127	129	128	130	158	146
The entry just left of 129?
A: 127
The entry just right of 130 is 158

Read these off the matrix that follows. Rows and columns are numbered from 1.
1) Report the entry in the bottom-right corner.
2) Report the entry at row 1, column 2.
3) Report the top-left entry.
4) Report the top-right entry.
5) Report the entry at row 2, column 2.
6) Report the entry at row 2, column 1.
7) Report the entry in row 2 and column 3.
[[135 124 119 133 115 123 126 121 124 136 119]
 [140 141 119 127 130 136 127 124 127 118 129]
 [141 138 122 126 132 136 128 122 124 118 125]
 [133 129 132 121 114 138 136 106 132 119 116]
 [135 123 115 122 121 124 135 123 117 131 129]
 [139 141 119 125 131 136 127 124 127 119 129]
 [135 124 119 132 116 123 125 122 124 136 119]
 [133 131 131 121 113 138 137 106 132 117 117]
 [133 119 118 123 124 126 137 123 117 134 134]
 [133 119 118 123 123 126 137 124 116 132 133]
 [139 142 120 128 132 136 127 126 127 118 128]
 [134 130 131 121 115 138 137 105 132 117 116]
 [136 122 120 135 118 120 130 117 120 135 118]
 [133 131 132 121 114 138 137 105 132 116 116]
 [139 142 119 126 132 135 128 125 128 119 127]
 [142 138 121 127 132 137 127 121 124 120 125]]
1) 125
2) 124
3) 135
4) 119
5) 141
6) 140
7) 119

Questions about the table below. Counting starts at 1.
1) Give the entry just right of the smallest entry.
2) Give the entry at row 1, column 1.
3) Give the bottom-left entry.
4) Give the entry directly above 116.
5) Give the entry in row 1 and column 3.
6) Give the entry in row 2 and column 2.
7) Give the entry just left of 114.
8) Give the entry in the top-right corner.
[[120 118 117 111]
 [132 135 122 130]
 [146 143 124 123]
 [121 122 119 121]
 [136 136 142 141]
 [123 136 113 133]
 [144 137 133 125]
 [131 112 144 114]
 [137 118 149 121]
 [116 110 139 128]
 [138 139 152 151]]
1) 139
2) 120
3) 138
4) 137
5) 117
6) 135
7) 144
8) 111
